Here is a tiny trained network, its code and every weight. The questions are about switching its units off for an input and a target symbol, where a switched-off unit gives its printed mean instead of its output.

import numpy as np


def w(rows, s, z=0):
    codes = np.array(rows[::2]) - 128.0
    scale = np.full(codes.shape[1], s)
    scale[-1] = z or s
    return codes * scale


def f(y):
    return np.maximum(y, 0)


def softmax(a):
    e = np.exp(a - a.max(-1, keepdims=True))
    return e / e.sum(-1, keepdims=True)


def log_softmax(a):
    a = a - a.max(-1, keepdims=True)
    return a - np.log(np.exp(a).sum(-1, keepdims=True))


def net(x, mask):
    ids = ['αβεηθλμξπστφω'.index(c) for c in x.split()]
    T = len(ids)
    res = E[ids] + P[:T]
    r = res
    for j in range(3):
        rows = slice(2 * j, 2 * j + 2)
        q, k, v = (r @ M[0][rows].T for M in (Q, K, V))
        z = softmax(np.where(np.tri(T) > 0, q @ k.T / 2**0.5, -1e9)) @ v
        o = O[0][rows]
        res = res + np.where(mask[j], z, o[:, -1]) @ o[:, :-1]
    y = f(res @ A[0][:, :-1].T + A[0][:, -1])
    res = res + np.where(mask[3:7], y, B[0][:, -1]) @ B[0][:, :-1]
    return log_softmax(res[-1] @ U[:, :-1].T + U[:, -1])


Q, K, V, O, A, B = {}, {}, {}, {}, {}, {}
E = w([
[169,82,56,93,93],'α',
[100,163,143,191,204],'β',
[46,161,130,113,61],'ε',
[128,110,131,122,147],'η',
[143,61,116,93,90],'θ',
[122,82,143,144,110],'λ',
[98,117,184,155,162],'μ',
[2,99,147,16,95],'ξ',
[29,178,135,105,90],'π',
[168,195,15,123,179],'σ',
[63,160,128,126,43],'τ',
[130,119,124,130,151],'φ',
[39,182,119,114,83],'ω',
],0.0099)
P = w([
[132,255,62,19,45],'0',
[14,178,111,213,184],'1',
[56,117,88,67,135],'2',
[154,102,82,202,39],'3',
[109,148,166,149,158],'4',
[109,160,141,135,183],'5',
[123,122,145,147,144],'6',
[133,95,151,119,110],'7',
[116,128,163,154,160],'8',
[102,117,165,132,191],'9',
[137,126,115,130,145],'10',
[140,126,123,140,136],'11',
],0.0082)
Q[0] = w([
[112,155,155,139,65],'H1',
[182,140,117,134,92],'H1',
[251,107,133,179,180],'H2',
[79,148,116,87,187],'H2',
[121,117,131,126,142],'H3',
[191,100,162,174,87],'H3',
],0.014)
K[0] = w([
[33,106,121,121,73],'H1',
[95,131,168,212,161],'H1',
[111,8,192,235,254],'H2',
[207,98,148,28,46],'H2',
[103,122,105,108,114],'H3',
[101,126,109,148,145],'H3',
],0.0085)
V[0] = w([
[91,115,207,151,170],'H1',
[69,132,162,161,121],'H1',
[228,240,60,205,237],'H2',
[215,26,65,166,1],'H2',
[116,155,153,186,89],'H3',
[204,149,155,220,25],'H3',
],0.0078)
O[0] = w([
[101,173,157,102,127,3],'H1',
[68,144,141,99,116,92],'H1',
[106,87,107,42,248,215],'H2',
[121,27,21,161,72,46],'H2',
[71,143,86,97,140,94],'H3',
[80,129,53,119,120,13],'H3',
],0.011,0.0039)
A[0] = w([
[48,112,222,179,89,160],'N1',
[253,53,123,186,211,119],'N2',
[145,85,150,47,163,130],'N3',
[74,92,43,109,73,255],'N4',
],0.0056)
B[0] = w([
[185,87,90,153,113,194],'N1',
[254,82,111,148,117,254],'N2',
[166,189,142,122,139,233],'N3',
[78,118,75,131,151,214],'N4',
],0.009,0.0048)
U = w([
[97,140,79,137,126,241],'α',
[255,164,177,176,66,75],'β',
[107,135,117,122,138,5],'ε',
[170,13,66,181,123,96],'η',
[238,63,138,124,209,148],'θ',
[106,141,92,116,122,54],'λ',
[110,164,128,110,107,158],'μ',
[121,82,74,161,115,219],'ξ',
[116,156,128,129,139,104],'π',
[50,170,153,46,222,184],'σ',
[75,177,159,101,136,217],'τ',
[43,59,72,134,131,209],'φ',
[114,122,120,113,133,77],'ω',
],0.0063,0.0018)

Each question gives the input, a string of symbols that net reads in full, and the target symbol t.
The units are the heads (2 rows each of Q, K, V and O) and the neurons (one row each of A and B). Each row of codes is followed by its name. A weight is (code - 128) times the scale printed after its matrix; where a second scale follows, it is the last column's (O, A, B and U).
mask holds one flag per unit, heads first, then neurons. A switched-off unit (its flag False) gives its mean, the last column of its rows in O or B, instead of its output. The means were averaged over made-up inputs and are rounded, as every weight is.
A unit's drop is (log p(t) with every unit on - log p(t) with that unit switched off) / (log p(t) with every unit on - log p(t) with every unit switched off).
The circuit of an input: a set's keep is (log p(t) with only the set's units on - log p(t) with every unit switched off) / (log p(t) with every unit on - log p(t) with every unit switched off). Starting from all 7 units, units are removed one at a time, each time the one whose removal leaves the highest keep (on an exact tie, the one counted first), for as long as the keep stays at least 0.8.
circuit, biggest first: the units of the circuit, biggest drop first
top k neurons: the k neurons with the biggest drops, biggest first
which heads matter: for each layer, one digit per head in row order, 1 if its drop is at least 0.15 and else 0, layers parted by /
input τ η ξ ξ φ, target β: which heads matter => 010
input α ω σ, target η: which heads matter => 110
input α α η, target η: circuit, biggest first => (H2)
input σ σ λ, target θ: top 2 neurons => (N2, N3)
input β η β, target σ: circuit, biggest first => (H2, H1)
input ξ φ α ω φ σ θ σ ξ β ξ, target β: which heads matter => 010
input σ σ ξ σ ω, target σ: which heads matter => 010
input σ θ ξ σ π ξ ξ α β, target β: which heads matter => 010
input σ ε σ ξ σ α σ σ λ σ ε, target σ: circuit, biggest first => (H2, N2)
input σ σ λ ξ λ ξ σ σ σ θ α τ, target σ: circuit, biggest first => (H2, N2, H1)
input τ β μ σ, target σ: circuit, biggest first => (H2, H1)
input σ ε σ, target θ: circuit, biggest first => (H2, H1, N2)
input σ σ σ λ, target θ: circuit, biggest first => (H2, N2)
input ξ α σ τ τ, target β: top neuron => (N1)
input σ σ α, target θ: top 2 neurons => (N2, N3)
input σ λ ξ φ φ σ ξ π π, target σ: circuit, biggest first => (H2, N2)
input α σ α α β, target η: circuit, biggest first => (H2, H1)
input σ ξ μ, target θ: which heads matter => 111
input α β φ π, target φ: top 2 neurons => (N4, N2)
input σ σ σ ξ σ ξ, target σ: circuit, biggest first => (H2)
input ξ σ ξ, target β: which heads matter => 011
input ξ ξ σ σ θ β β ξ σ π, target β: which heads matter => 010
input σ β σ σ, target σ: which heads matter => 110
